Each row was made from one small tree. The marks that hang from a mark follow it in brackets, in alphabetical order. Every link used is in the known rows. Write each row's tree.
Each row is shifted at random along 4 fixed directions that mean nothing.
Known rows:
Q(K(W) U): [ 3.78 -2.25 -1.52  0.40 -1.90  0.31  2.23  2.46 -2.91 -1.12  0.98 -0.49
  0.49  1.84  2.09  0.73 -1.37  2.95  0.84 -2.22 -2.04  0.42  0.48 -1.01
  1.78 -2.34 -2.49  1.64  0.82  0.58  1.76 -0.45 -0.18 -0.84  3.17  1.15
  1.82 -0.80  0.98 -0.82  2.15  0.04]
P(U(H(L))): [ 0.08  2.79 -0.72  3.53  3.68  0.88  0.66 -2.60 -1.06  2.44 -0.36 -1.34
 -0.02  3.23  1.60 -1.49 -1.41  1.58  1.43  1.24 -1.34 -0.43  3.63  0.67
  0.48  1.45  0.66  3.55  3.62 -3.50 -0.12  1.77  0.52 -1.33  1.41 -1.35
 -1.14  0.95  3.37  3.33  3.15 -0.14]
P(B K(W(L R)) U(H)): [ 0.75 -0.15  0.26  4.16  1.63  1.46  2.84  2.75 -0.11  5.64  2.71  0.30
 -0.28 -3.29 -4.11 -0.75 -0.06  1.37 -2.67 -1.60  6.31  0.44 -2.58 -0.15
 -0.25  3.54 -1.09  2.75 -2.60 -2.74  0.18 -1.18  2.49  4.84  2.23 -1.34
  1.34 -2.73 -2.73  3.88  1.19  4.33]
K(H(L(B)) U W(R(P Q))): [ 2.32 -4.92  1.76 -0.84 -1.43  1.66 -0.59  1.93  2.46 -3.04 -0.72 -0.28
 -0.02 -1.61  1.73  0.42  2.76  1.39  0.03 -4.11 -0.68  1.32 -3.04 -0.67
 -0.80 -2.58  0.93 -1.13 -3.67  2.74  0.06  2.60 -3.16 -2.68 -1.85  3.64
  3.02 -2.01 -2.05 -2.62 -2.30  1.41]
R(L(B K(W) U) P Q): [-0.52 -3.78  1.26 -2.87  2.99  0.37 -1.05 -0.80  0.48 -4.05  0.13  2.17
 -1.79  3.78  0.16  0.60  0.07 -0.76 -0.68  0.20 -5.10  1.48 -1.84 -0.29
 -0.43 -0.95 -2.00  1.22  0.16  1.38  0.75 -0.75 -1.92 -1.60 -0.97  1.95
 -1.00  1.70  1.03 -3.89 -3.67  2.99]
B(K(H W(R(Q) U)) L): [ 2.22  0.17  0.46  2.93  6.56 -0.69 -3.47  0.21  1.29  3.43 -0.18 -2.01
  0.08  2.16  1.79  0.20 -0.98  2.31  1.25  3.22 -0.34  1.12  1.72  0.19
  2.30  2.14  2.15  2.04  3.17  1.25 -1.12  2.90 -3.44 -1.92  2.97 -1.56
 -1.28 -1.86  2.20  2.96  2.09  0.33]
H(B(K W(L R(P Q) U))): [-2.57  1.29 -0.68  1.99  2.34 -0.26 -1.33 -2.48 -1.98  1.99 -2.45 -0.21
 -1.64 -2.39 -2.85 -0.29  2.10 -5.51 -1.81  1.84  0.79 -1.08  0.68 -0.73
 -0.56  4.24  2.55 -1.88 -1.36 -0.77  0.32  1.00  2.83 -2.57 -0.05 -2.57
 -1.10 -1.10 -3.27 -0.28 -0.91 -2.50]
Q(K L(B H) R U): [ 0.27  0.10  0.25 -4.61 -0.43  1.22  6.76  1.08 -6.72 -1.17 -1.77  1.37
  3.34 -0.33 -0.59 -0.52 -2.04 -0.21 -0.63 -0.52  0.90  2.79  3.82  3.14
 -0.37  4.16 -4.82 -3.04  2.78 -2.50 -0.34 -1.80  0.66  1.93  0.58 -1.90
 -1.79 -0.73 -0.92  0.26 -1.48  2.78]
P(K(U(H(B)) W(L R))): [ 0.71 -0.16  3.20  4.70  2.53  0.80 -1.54  1.06  3.07  4.35  1.40 -0.44
  0.71 -1.15 -1.40 -1.06  0.61  1.44 -0.51  0.37  1.92  1.82 -1.12 -0.02
  2.88 -0.91  0.93  3.01 -0.42 -0.94 -3.25  0.01 -1.94  5.55  1.62 -0.76
 -0.67 -0.79  1.12  5.23  1.01  1.04]
K(H W(U)): [ 0.35  1.02 -0.65  1.61  0.71 -0.89 -4.41 -0.76  0.79  0.68 -2.01 -1.65
  0.11  3.12  3.27  0.03 -2.02  1.29  2.46  1.88 -1.36  0.17  0.69 -2.31
 -0.17 -3.55  2.16  1.44  1.03  1.56  0.29  1.32 -1.65 -1.94  2.78 -1.40
  1.06 -0.58  2.39 -0.10  0.97 -1.78]
U(H(L(B))): [-3.82  1.70 -2.42 -1.66 -4.92 -1.24 -1.11 -1.93 -0.91 -3.36 -1.66  1.41
 -2.01 -0.39 -0.02 -0.76  0.06 -2.52  0.94  0.12 -0.46 -4.08  0.53  1.29
 -3.47 -0.65  0.34 -4.10 -0.84 -1.74  1.42  1.54  1.38 -1.58 -2.11  0.48
  0.53  2.28  0.54 -2.69  0.27 -1.41]
Q(L(K) R): [ 3.60 -3.18 -0.23 -2.31  0.46  0.13  2.99  1.80 -2.25 -5.41  0.28 -3.61
  1.98  1.73  2.07  0.21 -1.25 -0.28  2.37 -1.03 -0.01  2.69  2.38 -0.58
  0.59 -3.88 -4.74 -0.97  0.98 -0.50  2.88  1.03 -2.16 -3.66  0.65  2.10
 -0.02  0.36  1.17 -2.06  3.95  2.04]
R(L(B K U) P): [-3.25 -0.61  0.20 -2.80  3.50  0.79  0.82 -0.20 -1.16 -0.84  1.00  2.92
 -0.19  1.82 -2.40 -1.01 -0.04 -0.04 -2.27  2.74 -1.75  0.71 -2.12  0.51
 -1.05  2.34 -3.02  0.68  0.95 -0.43  0.79 -3.57  0.64  0.71 -0.64  0.02
 -2.29  1.22 -0.29 -0.37 -4.40  2.57]
K(U W(R)): [-1.16  0.86 -1.55  1.40 -3.44  1.67 -3.46  1.12  0.20  1.06 -0.33 -0.18
 -0.84  0.70  1.65 -1.72 -0.17  0.55  1.42  0.89  1.32 -2.13 -1.65 -1.40
  0.25 -2.32  1.58  0.03 -1.00  1.81 -1.76  1.88  0.66  0.45 -0.13 -0.68
  3.38  0.61 -0.10 -0.44 -1.64 -1.52]
Q(L(K) R(P) U(H(B(W)))): [-0.11  0.93  1.28 -2.84 -3.05  0.74  2.94 -0.89 -0.60 -3.11 -0.47  0.72
 -0.97 -0.73 -0.76 -0.23 -0.99 -5.05  0.98 -1.47 -3.00  2.23  4.48  4.44
  0.45 -1.51 -1.19 -2.46  1.98 -2.05 -2.36 -3.82 -0.70  1.15 -4.15 -0.45
 -2.57  4.03 -0.26 -3.58 -0.18 -2.29]
K(H(B(W(R)) L) U): [-0.51  2.09  0.22 -0.52 -2.24  1.11  1.69 -0.65  0.02  2.72 -2.53 -0.94
  3.19 -3.87  0.78  0.45  3.52  0.75 -0.61 -1.56  4.49  1.00  0.53 -1.30
  0.19  2.13  2.39 -0.47 -2.07  1.23 -1.37  1.28  2.90  2.18 -1.03 -1.66
  2.26 -2.69 -3.33  2.20 -0.69 -1.79]
L(B(K W(U)) H): [ 3.74 -2.31 -0.98 -4.05 -2.41 -2.19  1.42  0.02 -0.76 -1.41  1.85 -0.37
 -0.34 -2.14 -3.03  2.07  0.34  1.98 -3.36 -1.56 -0.40 -0.28 -2.26 -0.65
 -1.53 -0.85 -1.87 -1.15 -1.78  1.06  5.19 -3.47 -1.19 -1.37  0.79  2.11
 -0.47 -4.02 -3.37 -2.46 -0.37 -0.03]
H(B(K(W(R U))) L): [-2.16  1.86 -0.97  1.39 -4.03 -1.14 -1.20 -0.24  2.94  1.50  2.24 -0.23
 -2.24 -1.20  0.70  0.47  2.99 -0.67  1.15  1.91 -0.21 -2.92 -0.82 -0.87
  0.61 -0.47  3.01  0.01 -1.17  2.63 -0.91 -0.15  0.95  1.36 -0.87  0.67
 -1.03  0.81  0.15  0.13  0.40 -2.31]
K(H(L(B(W(R(P))))) U): [-4.60  3.32  1.12 -0.18  1.87  0.72 -2.75 -2.97  2.86  3.78 -2.66  0.37
  1.26  0.09  1.43 -2.82  1.59 -0.91  1.26  4.00 -0.98 -0.55  1.63  2.84
 -0.34  2.04  2.88  0.49  1.03  0.34 -5.49  0.11 -0.52  1.37 -1.22 -3.91
 -1.11  1.09  1.09  1.01 -3.56 -3.86]
H(B(L(K(U W(R(P Q)))))): [-0.14 -2.16 -0.50 -1.89 -3.13  2.55 -0.46  0.23 -0.16 -2.41 -0.46  1.39
 -1.81 -2.90 -0.57  0.02  1.55 -4.00 -0.98 -3.49  2.17 -0.32 -2.38 -0.96
 -0.30 -0.35  1.37 -4.82 -3.91  2.76 -0.87  1.28  2.17 -2.09 -4.82  1.84
  3.34  1.32 -3.94 -5.31 -4.03  1.43]
U(H(L(K))): [-1.37  0.32 -0.60 -1.70 -1.70  0.70  3.03  2.56 -1.50 -0.03  2.32  1.49
  0.48 -1.61 -1.53  0.04 -0.98 -0.08 -1.63 -0.91  2.67 -1.01 -1.25 -0.67
 -1.19  0.98 -3.27 -0.87  0.33 -2.40  1.27 -1.51  0.59 -0.28 -1.58  2.01
  1.65  0.94 -0.96  2.11  1.06  2.36]
U(H(L(B K(W(R))))): [-1.20 -1.18  0.43 -1.67  0.06 -0.69  0.13  0.34  0.07  0.28 -0.34  0.71
  1.43 -2.17  0.99  0.18  2.06 -1.73 -0.85 -0.14  0.81 -0.11  0.11 -1.07
 -1.96  0.56 -2.20 -1.26 -1.24 -1.54 -0.17  3.41  0.45  0.03  1.19 -0.43
  2.73 -1.18 -0.55  0.67  1.03  3.41]
B(K(H(L) U) W): [-1.88  3.95 -0.33 -2.17 -3.83 -0.12 -0.77  0.93  2.22  3.10  1.99  0.96
  0.43 -0.50 -0.47 -0.63 -1.14  2.01 -0.02  1.55  1.87 -1.64 -1.06  2.60
  1.31  1.89  1.68  0.90  1.93  2.15 -2.89 -4.38 -0.51  2.95 -2.69 -0.48
 -0.20  1.92 -0.10  1.72 -1.49 -4.56]
P(K(U W(R))): [ 0.28 -0.59 -1.26  2.97 -1.82 -0.57 -4.28  0.14  1.64  0.20 -0.03 -1.89
 -0.36  0.87  2.38 -1.41 -0.22 -1.41  2.29  0.43  1.27 -1.67 -1.37 -1.12
  1.10 -3.91  0.38  0.77 -1.88  2.30 -1.53  2.11 -0.60 -0.49  0.83 -0.45
  2.44  1.44  1.52 -2.66  0.38 -0.95]
K(U W(L(B H) R(Q))): [-1.84 -1.85  2.24 -0.91  0.83  2.38 -1.73  0.61 -0.25  1.47 -1.69  1.74
  0.12 -0.50 -1.78 -0.26  0.59 -0.57 -1.89  0.19  2.01  0.32 -2.76 -0.73
 -0.82  1.87  1.13 -1.64 -1.60  0.37 -2.48  2.10 -0.80  2.73 -0.58 -0.41
  1.90 -1.33 -2.08  1.86 -5.69  2.65]
U(H(B L)): [-6.07  6.68  0.90  1.24 -1.39  1.19  1.11 -0.47  1.65  3.46  2.12  3.22
 -1.42  1.36 -1.79 -1.42 -1.41  2.35  1.04  3.82 -1.37 -3.31  0.75  2.75
  0.25  1.86  2.12  2.02  3.63 -2.57 -4.12 -3.81  0.36  4.80 -3.14 -1.04
 -3.96  4.19  3.65  5.01 -0.57 -3.07]
U(H(B(K(W(R))) L)): [-0.41  3.65  2.18  4.12  5.35 -1.93 -0.79 -1.66  1.39  5.05 -0.36 -0.51
  2.66  0.27  1.99 -0.65  0.64  1.66  0.88  3.07 -2.27  0.52  3.87  0.18
  1.81  2.45  0.55  4.42  4.26 -2.70 -2.97  3.02 -0.43  1.43  3.60 -3.55
 -2.03 -1.21  3.84  6.23  5.04 -0.64]
Q(K L U(H(B))): [ 1.86  0.21  1.01  1.05  0.11 -0.50  3.25 -0.36 -0.65 -2.45  0.76 -0.17
 -0.79  3.03  1.17  0.90 -2.26  1.48  2.52 -0.24 -5.13  1.40  4.69  4.07
  3.30 -2.45 -0.77  0.41  3.34 -2.44 -1.41 -2.63 -1.89  2.20  0.29  0.97
 -4.84  3.02  4.97  1.15  2.44 -2.47]
P(K(H(B L)) U): [ 0.08  2.35 -0.37  2.21  1.33 -1.29  1.70 -2.45 -0.16  0.96 -1.40 -1.92
  2.57 -0.73  1.13  1.46  0.76 -1.02  0.96 -1.52  2.56  0.33  0.97 -0.64
 -0.26  1.53  1.47  1.11 -1.28  0.54  0.64  0.38  3.30 -0.60  0.48 -1.38
 -0.25  0.35  0.68 -0.90  1.94 -0.10]
K(H U W(L)): [-5.37  3.66  0.39  1.29 -1.35  0.32 -7.74 -1.38  2.68  2.12 -3.03  0.53
 -0.78  3.45  2.06 -1.99 -2.93 -2.38  3.18  4.25  0.68 -1.56  0.00  0.80
  0.41 -1.69  4.82 -0.94  1.52  1.90 -5.55  0.59 -0.61  2.79 -0.55 -3.32
  1.23  4.29  3.01  0.93 -3.48 -4.22]
H(B(K W(R)) L): [ 0.69  0.76  0.24  0.88 -1.73 -1.57  1.99  0.57  3.94  0.82  3.68 -1.78
 -0.49 -1.33 -0.69  1.44  3.54  2.64  0.75  1.16 -1.36 -2.10 -0.13  1.11
  1.97 -0.75  0.84  2.56 -0.20  1.39 -0.38 -1.93 -1.03  1.48 -0.75  1.73
 -2.61 -0.09  0.89  1.36  3.05 -3.64]
P(B(L(U)) K(H W(R(Q)))): [-0.24  1.05 -0.01  1.64  5.04  0.88  1.01  0.74  0.66  4.70  0.31  0.93
  1.17  0.15 -0.39 -0.60 -0.55  3.29 -0.52  0.69  4.48  0.98 -0.31  0.81
  0.89  4.79 -0.21  2.79  0.58  0.39 -2.33  0.32  0.66  3.77  1.04 -2.35
 -1.81 -1.74  0.18  2.08 -1.04  3.41]
W(L R U(H(B(K)))): [-0.67 -0.74 -0.49  3.15 -1.88 -1.47 -1.72  1.16  1.01 -0.57  1.31 -0.66
 -3.20 -3.22 -3.66  0.95  1.51 -2.78 -1.63  0.73  2.26 -1.50 -1.51 -0.10
 -0.47 -0.37  2.25 -3.20 -2.86 -1.12  1.99 -0.25 -0.20  0.63 -0.14  1.65
 -1.10 -0.60 -2.25  1.78  1.28 -1.08]
R(P(B(W)) Q U(H(L(K)))): [ 1.64 -0.65  1.33  0.19  4.28  0.71  5.10 -1.18  0.17  0.36  1.25  0.88
 -0.82  0.90 -0.35 -0.79 -1.29 -0.89 -1.20 -1.92 -2.85  2.54  1.85 -0.04
  0.06  2.01 -2.36  4.54  1.01 -3.50  0.12 -2.06 -0.32 -2.11 -2.00  1.01
 -2.16  0.66  0.56  0.53  0.82  2.11]
L(B(K W) H): [ 3.99 -0.98 -0.05 -3.68  1.70 -2.36  2.59 -0.11 -2.90  0.23  0.01 -0.30
  3.57 -2.18 -2.45  1.63 -0.41  3.21 -3.66 -1.41 -0.13  0.81 -0.65 -0.77
 -1.43  1.74 -4.02  0.54  0.50 -0.95  4.45 -1.40  0.09 -1.67  3.13 -0.60
  0.39 -5.44 -2.48 -0.08  1.62  0.97]
K(H(B L) U W): [ 0.17  1.98  2.46 -0.14 -2.04  1.55  0.20  0.67  3.55  2.24  0.94  0.48
  1.76  0.77  2.01  0.32  0.40  5.30  1.38 -0.77 -0.38  1.30 -1.09 -0.57
  2.04 -1.93  2.91  3.07  0.91  2.72 -2.98 -1.88 -1.11  4.28 -1.22  0.71
 -0.09  0.16  1.59  3.18 -1.14 -1.80]

Write each row's tree:
[-1.88 -0.17  0.22 -0.23  0.50  1.96  2.09  0.13 -0.38  3.17 -0.17  1.05
  2.08 -2.38  1.12 -2.44  1.15 -1.89 -1.14 -1.02  3.18  0.96 -1.01 -2.21
 -0.74  2.04 -1.62  0.67 -1.91 -0.27 -1.79  0.49  3.85  0.71 -0.55 -1.57
  2.72 -0.45 -2.63  0.40 -2.43  2.52]  H(L(K(U W(R(P(B))))))
[ 1.10 -3.72 -0.71 -2.52 -0.24 -2.01  0.69 -1.29  0.77 -5.48  0.44 -2.12
  0.60  1.42  2.13  1.53  1.80 -0.93  1.35 -0.80 -2.63 -0.64 -0.17 -1.48
 -1.28 -4.04 -2.27 -1.10 -1.84  0.72  3.67  1.71 -0.65 -3.61  0.57  3.14
 -0.01  0.95  1.67 -3.53  1.74  0.87]  H(L(B K))
[-0.15  2.66  2.13 -2.83 -1.72  2.49  4.45  1.96 -3.00  1.26  0.54  2.54
  1.89 -0.67 -0.58 -0.03 -1.84 -0.25 -0.25 -1.09 -0.14  3.43  3.06  2.04
  1.12  1.91 -2.08  0.01  3.86 -2.25 -2.86 -2.62  1.01  5.46 -1.23 -1.98
 -0.94  1.50 -0.32  2.43 -0.23  1.79]  Q(L(K(W)) R U(H(B)))
[ 1.13  0.38 -2.30 -0.65 -4.95  0.25  1.69  0.68 -0.98 -3.23  0.76  0.62
 -2.32 -2.59 -2.69  0.62 -0.17  1.36 -0.61 -3.03  2.13 -2.14 -0.65  0.60
 -1.17 -1.42  0.41 -4.15 -1.42 -0.83  3.50 -0.73  1.18 -0.81 -2.85  2.81
  0.42 -0.27 -1.92 -1.68  1.95 -0.31]  U(H(B(L)))
[-1.69  1.67  2.48  5.41  7.02  3.91  1.87  0.25 -1.44  4.46  0.03  1.29
 -1.13 -0.40 -4.34 -1.04 -0.06  0.31 -2.30  0.98  0.38  0.86  0.07  1.23
  0.28  5.24  2.22  2.40  0.88 -4.62 -2.17 -0.06  0.89  0.91 -0.24 -1.63
 -1.90 -0.58 -0.68  5.73 -1.25  1.39]  W(L R(P(U(H(B))) Q))
[ 3.05 -2.97  1.29  1.32  5.05  1.37 -1.87  0.13 -1.34  0.22 -1.34 -1.93
  2.29  2.76  3.47  0.19 -0.53  0.11  0.53 -0.47 -1.08  2.58  0.33 -3.45
  1.72 -1.55 -0.92  2.93  0.18  0.42 -0.68  4.73 -1.02 -2.61  2.66 -0.53
  3.00 -0.83  1.27  0.70  0.24  2.34]  L(K(U W(R(Q))))
[ 1.53  1.09 -0.89 -2.84 -4.73 -0.90  2.87  0.96  0.61  0.98  1.27  0.10
  1.46 -3.17 -0.96  0.55 -0.13  2.51 -1.58 -2.99  3.96  0.06 -1.56  0.67
 -0.19  1.70  0.08  0.21 -1.56  1.52  1.43 -3.80  2.07  2.20 -1.71  0.57
  0.96 -1.43 -3.40 -0.14 -0.02 -2.34]  P(B(K(H(L) U) W))
[-2.56  3.61 -1.84  1.11  3.61  1.55  2.17 -0.79 -8.12  2.41 -2.92  2.08
  1.62  3.62  0.84 -0.97 -3.80 -0.76  0.21  2.11 -1.15 -0.83  3.44  0.57
  0.66  6.05 -1.20  1.24  4.32 -3.13 -1.27  0.72  3.73 -1.08  2.30 -4.39
 -0.43  1.93  1.98  2.09 -0.80 -0.75]  R(Q(K U))
[-5.00  0.70  0.61 -2.95 -1.52 -2.36 -5.65 -1.60  2.99 -1.95 -1.39  1.41
 -2.10  2.92  1.03  1.34 -1.23 -4.27  1.77  4.31 -2.02 -0.59 -1.28  0.47
 -1.62 -1.77  2.55 -2.10 -0.85  3.11 -1.71 -1.82 -1.21  1.46 -1.15 -1.31
  0.03  4.30  2.02 -3.36 -4.16 -0.80]  R(L(B K(H W(U))))
[ 2.05 -2.39  0.33 -0.53  2.14 -1.44 -1.25 -0.72 -3.01 -2.48 -1.51  1.84
 -2.04 -0.23 -1.76  0.16 -1.23 -1.43 -2.59 -1.60 -3.25  1.49 -0.59 -0.39
 -1.60  1.90 -1.55 -0.81  0.45 -1.46  4.49  0.86 -1.33 -4.73  1.06  0.51
  0.62 -2.29 -1.90 -2.11  0.87  2.62]  R(L(B(K(W(U(H))))) P Q)
[ 4.77 -2.22 -0.85  0.28  3.20  2.95  4.62  4.09 -1.17  3.81  5.33 -0.34
 -1.68 -2.92 -4.90 -0.63  1.53  6.03 -3.91 -0.76  1.92  0.50 -2.48  0.45
  2.21  4.34 -2.18  2.18  0.92  0.11  3.24 -3.34 -2.19 -2.16 -0.20  2.87
 -1.48 -5.23 -4.45  2.96  0.99  1.82]  B(K L W(R(P Q) U))
[ 0.18 -1.14 -0.20  0.00 -1.02 -0.50 -5.11 -3.02 -0.75 -1.79 -4.18 -0.29
 -0.46  1.00  1.47 -1.51 -0.61 -2.13  0.53 -0.85 -0.90  0.44  1.02 -0.81
 -1.20 -2.70  1.42 -2.48 -0.70 -1.00  0.81  4.47  0.12 -0.33  1.98 -1.35
  2.44 -0.59  0.32 -1.06  0.01 -0.33]  K(U(H) W(L(B)))
[-1.06  2.01 -2.16 -1.24 -7.43 -2.30 -2.29  0.53  0.50 -3.01  1.07  1.16
 -1.95 -0.91 -0.48  1.48 -0.78 -0.93  0.79 -0.81 -1.02 -4.13 -2.49 -0.53
 -1.21 -3.02  1.52 -2.24 -1.77  2.80  1.41 -1.61  2.17 -0.75 -1.53  0.87
  1.44  1.96 -0.24 -4.81  0.57 -3.78]  H(B(K(W)))
[ 0.06 -1.40  0.54  1.05  2.31 -0.01  0.13  0.03 -0.38  0.30  0.16  1.10
 -0.38  0.22  0.86 -0.15  2.25 -0.84 -0.12 -0.09 -4.57 -0.86  0.27  1.27
  0.15  2.60 -0.37  1.17  1.48  0.13 -0.74  2.14 -0.32 -1.97  0.82 -0.10
 -0.84  0.01  0.23 -0.87 -0.73  0.06]  H(L(B(K(W(R(P Q(U)))))))
[ 1.90 -1.00  0.79 -1.28  0.63  1.07  3.28  2.22  2.60 -0.87  5.52 -0.26
 -0.68  0.92 -2.31  1.49  0.03  5.20 -0.03  0.32 -0.93 -0.15 -2.11  0.58
  2.17 -2.35 -0.87  1.42  0.57  1.26  1.08 -4.75 -1.74  2.03 -1.75  3.85
 -3.17  1.25  1.55  1.25  0.57  0.46]  H(B(L(K)))
[-4.48  1.51 -2.22 -3.53 -5.51 -0.89 -4.86  0.51  1.14 -2.17 -0.96  2.22
 -1.19  1.04  1.61  0.81 -2.01 -4.00  0.75  0.98  1.85 -2.37 -2.28 -0.62
 -2.39 -2.42  1.13 -3.49 -1.69  3.18 -2.08 -1.07  1.34  0.56 -2.37 -0.40
  3.04  3.86 -0.17 -4.98 -4.37 -1.22]  L(K(H W) U)
[-1.21  0.62 -1.68  0.71 -1.76 -2.78 -4.73 -3.26  0.91 -2.24 -2.03 -0.63
 -1.32  1.49  1.44  0.57  0.89 -3.16  1.15  0.91 -1.39 -1.53  0.78 -1.30
  0.05 -2.17  2.35 -1.53 -0.41  1.97  0.69  2.25  2.12 -0.03  1.43 -0.79
 -0.86  1.06  1.04 -2.81  0.55 -2.78]  H(B(K(W(L(U)))))
[-1.92  5.58  0.41  1.88  2.19  1.49 -1.46 -2.59  1.16  5.76  0.81  1.74
 -1.83  2.53 -0.42 -2.09 -1.90  3.85  1.03  4.00 -1.97 -0.43  2.82  1.32
  1.88  1.44  3.37  2.62  4.98 -1.42 -2.92 -1.67 -0.35  4.15  0.27 -2.94
 -3.95  0.68  3.39  4.81  0.41 -1.33]  K(W(U(H(B(L)))))
[ 5.44 -3.97 -0.55 -1.66  0.04 -0.68  3.49  0.47 -4.33 -6.26 -3.43 -4.35
  3.25 -0.23  2.18  0.47 -1.08 -0.74  1.46 -3.76  1.86  3.35  3.56 -1.89
 -1.04 -3.41 -5.00 -3.11  0.32 -1.41  4.91  3.88 -1.84 -5.99  1.37  1.80
  1.60 -3.28 -1.08 -2.76  4.50  3.27]  Q(L(H) R)
[-1.18  1.05 -0.86  5.14  6.26 -0.18  0.28 -1.07 -1.38  3.63 -0.31 -1.38
 -0.03 -0.62 -2.40 -1.96 -0.30 -2.24 -1.15  2.33  1.95 -0.59  0.36  0.57
 -0.77  4.66  0.47  1.48 -0.46 -2.80  0.58  0.35  3.86 -1.36  2.90 -3.45
 -1.35 -0.90 -1.15  1.79  0.58 -0.09]  W(L R(P(B(K) U)))
[-1.86  0.29 -0.20  1.63  2.08 -1.87 -2.63  2.06  1.06  0.54 -0.17 -0.32
 -0.01 -1.41 -1.87  0.13  0.74 -1.78 -0.77  3.41  1.91 -0.52 -2.31  0.44
 -1.20  2.80  1.36 -1.38 -1.61  0.60 -0.11  0.83 -0.13  0.29  1.55 -1.02
 -0.51 -1.01 -0.81  2.18 -1.38  0.01]  W(L(B(K(H))) R(U))
[ 3.97 -4.11 -0.94  0.51 -0.28 -0.85  0.49  0.84  2.28 -4.49  0.38 -3.32
  0.50  1.84  3.22  1.54  1.67  3.77  1.62 -2.56 -0.38  1.12 -0.14 -1.86
  0.46 -5.10 -0.79  1.07 -0.85  1.80  3.56  1.65 -3.25 -2.87  0.82  4.92
 -0.27 -1.66  1.19 -0.79  2.63  0.34]  K(H(L(U)))
[ 0.61 -2.10  2.18 -4.55 -0.23 -0.13  1.23  2.47  1.19 -0.38  3.00  2.07
  1.48  0.14 -1.75  1.81 -1.43  2.88 -2.12 -0.22 -1.21  0.41 -3.91 -0.98
 -1.28 -2.06 -3.25  0.67 -0.51  0.91  0.28 -3.65 -2.19  1.94  0.21  1.76
  0.87 -0.78 -0.02 -0.35 -2.85  3.23]  L(B H K(W))
